Below is a small trained network, with its code and all its weights. Each question gives an input and a target symbol and asks what happens when units are switched off, that is, made to give their printed mean instead of their output.

import numpy as np


def w(rows, s, z=0):
    codes = np.array(rows[::2]) - 128.0
    scale = np.full(codes.shape[1], s)
    scale[-1] = z or s
    return codes * scale


def norm(h):
    return h / np.sqrt((h * h).mean(-1, keepdims=True) + 1e-5)


def f(y):
    return np.maximum(y, 0)


def softmax(a):
    e = np.exp(a - a.max(-1, keepdims=True))
    return e / e.sum(-1, keepdims=True)


def log_softmax(a):
    a = a - a.max(-1, keepdims=True)
    return a - np.log(np.exp(a).sum(-1, keepdims=True))


def net(x, mask):
    ids = ['αβδεζηθλμπτφ'.index(c) for c in x.split()]
    T = len(ids)
    res = E[ids] + P[:T]
    q, k, v = (norm(res) @ M[0].T for M in (Q, K, V))
    z = softmax(np.where(np.tri(T) > 0, q @ k.T / 2**0.5, -1e9)) @ v
    res = res + np.where(mask[0], z, O[0][:, -1]) @ O[0][:, :-1]
    y = f(norm(res) @ A[0][:, :-1].T + A[0][:, -1])
    res = res + np.where(mask[1:13], y, B[0][:, -1]) @ B[0][:, :-1]
    return log_softmax(norm(res)[-1] @ U[:, :-1].T + U[:, -1])


Q, K, V, O, A, B = {}, {}, {}, {}, {}, {}
E = w([
[99,105,153,87,175],'α',
[147,117,186,125,131],'β',
[109,136,126,84,172],'δ',
[133,110,171,102,123],'ε',
[116,159,132,124,122],'ζ',
[134,109,151,113,250],'η',
[114,171,114,123,107],'θ',
[151,159,143,85,168],'λ',
[124,174,126,109,80],'μ',
[220,97,119,117,93],'π',
[94,80,142,121,153],'τ',
[92,96,139,129,211],'φ',
],0.021)
P = w([
[135,178,128,139,40],'0',
[85,63,88,169,179],'1',
[165,201,90,157,199],'2',
[163,37,180,152,115],'3',
[67,54,118,209,152],'4',
[169,206,89,152,195],'5',
[174,42,181,132,94],'6',
[52,53,113,200,143],'7',
[173,222,108,163,185],'8',
[183,51,186,119,76],'9',
[5,106,172,158,56],'10',
],0.014)
Q[0] = w([
[35,89,143,13,162],'H1',
[168,1,194,90,49],'H1',
],0.0092)
K[0] = w([
[45,123,152,146,112],'H1',
[11,217,254,42,95],'H1',
],0.0073)
V[0] = w([
[90,151,190,75,81],'H1',
[254,119,58,58,71],'H1',
],0.0081)
O[0] = w([
[113,75,10,117,171,133],'H1',
[165,155,169,27,227,1],'H1',
],0.012,0.0099)
A[0] = w([
[42,105,151,118,93,93],'N1',
[75,220,85,164,103,131],'N2',
[9,111,186,122,88,153],'N3',
[192,125,202,54,186,254],'N4',
[202,129,130,109,175,194],'N5',
[116,86,152,114,148,131],'N6',
[87,35,86,91,155,114],'N7',
[225,90,93,141,86,135],'N8',
[217,142,121,183,146,155],'N9',
[93,188,107,121,163,159],'N10',
[111,161,96,166,139,70],'N11',
[135,116,117,160,138,92],'N12',
],0.014,0.0081)
B[0] = w([
[142,60,142,97,92,192],'N1',
[159,148,109,48,81,208],'N2',
[164,1,195,146,138,247],'N3',
[202,95,145,234,112,171],'N4',
[193,94,74,160,140,158],'N5',
[124,192,139,126,55,160],'N6',
[156,208,73,57,82,215],'N7',
[82,69,114,121,135,158],'N8',
[74,169,22,102,138,170],'N9',
[151,163,249,82,152,158],'N10',
[130,170,148,153,145,154],'N11',
[92,165,167,135,147,152],'N12',
],0.01,0.011)
U = w([
[93,143,3,42,136,32],'α',
[163,118,74,123,171,95],'β',
[177,164,88,91,139,97],'δ',
[159,159,60,148,123,1],'ε',
[127,166,119,81,116,61],'ζ',
[55,175,161,164,166,179],'η',
[154,195,152,129,97,180],'θ',
[219,93,170,114,215,101],'λ',
[172,136,123,80,131,91],'μ',
[187,135,214,73,123,25],'π',
[69,119,72,60,115,175],'τ',
[39,89,118,180,104,173],'φ',
],0.015,0.0059)

Each question gives the input, a string of symbols that net reads in full, and the target symbol t.
The units are the heads (2 rows each of Q, K, V and O) and the neurons (one row each of A and B). Each row of codes is followed by its name. A weight is (code - 128) times the scale printed after its matrix; where a second scale follows, it is the last column's (O, A, B and U).
mask holds one flag per unit, heads first, then neurons. A switched-off unit (its flag False) gives its mean, the last column of its rows in O or B, instead of its output. The means were averaged over made-up inputs and are rounded, as every weight is.
A unit's drop is (log p(t) with every unit on - log p(t) with that unit switched off) / (log p(t) with every unit on - log p(t) with every unit switched off).
The circuit of an input: a set's keep is (log p(t) with only the set's units on - log p(t) with every unit switched off) / (log p(t) with every unit on - log p(t) with every unit switched off). Starting from the 12 units with the biggest drops (on a tie, the unit counted first), units are removed one at a time, each time the one whose removal leaves the highest keep (on an exact tie, the one counted first), for as long as the keep stays at least 0.8.
circuit, biggest first: the units of the circuit, biggest drop first
k most important neurons: the k neurons with the biggest drops, biggest first
drop when u is switched off: that unit's drop, to one decimal
input τ α φ τ, target τ: circuit, biggest first	[H1 N7]
input φ α β, target ε: 4 most important neurons	[N9 N3 N4 N7]
input φ π τ τ α τ δ, target φ: circuit, biggest first	[H1]
input φ ε φ τ μ θ φ φ τ θ, target φ: circuit, biggest first	[N7 N8]
input α φ φ α φ λ α ζ π α, target α: circuit, biggest first	[H1 N7]
input α ε α φ φ φ α φ α π, target α: circuit, biggest first	[H1 N3 N9]
input μ τ δ, target θ: circuit, biggest first	[N10 N3]
input λ β λ φ φ α φ β α, target π: 4 most important neurons	[N2 N7 N10 N6]
input λ φ μ ε φ φ μ, target λ: circuit, biggest first	[H1 N4]
input φ α φ φ β φ θ β λ μ, target φ: 3 most important neurons	[N7 N8 N2]
input α α τ α μ α τ β, target τ: 2 most important neurons	[N7 N4]
input α φ ε, target α: 3 most important neurons	[N9 N4 N3]
input τ φ ε ζ, target τ: 2 most important neurons	[N7 N4]
input α φ β α φ φ α, target α: 2 most important neurons	[N7 N3]
input π δ φ, target λ: most important neuron	[N10]
input α α α, target π: drop when N10 is switched off	0.2
input τ φ θ τ φ λ τ, target τ: drop when N7 is switched off	0.5
input φ φ α β φ λ η, target φ: drop when H1 is switched off	0.5
input α τ φ τ φ λ φ η φ τ, target α: drop when N7 is switched off	0.3
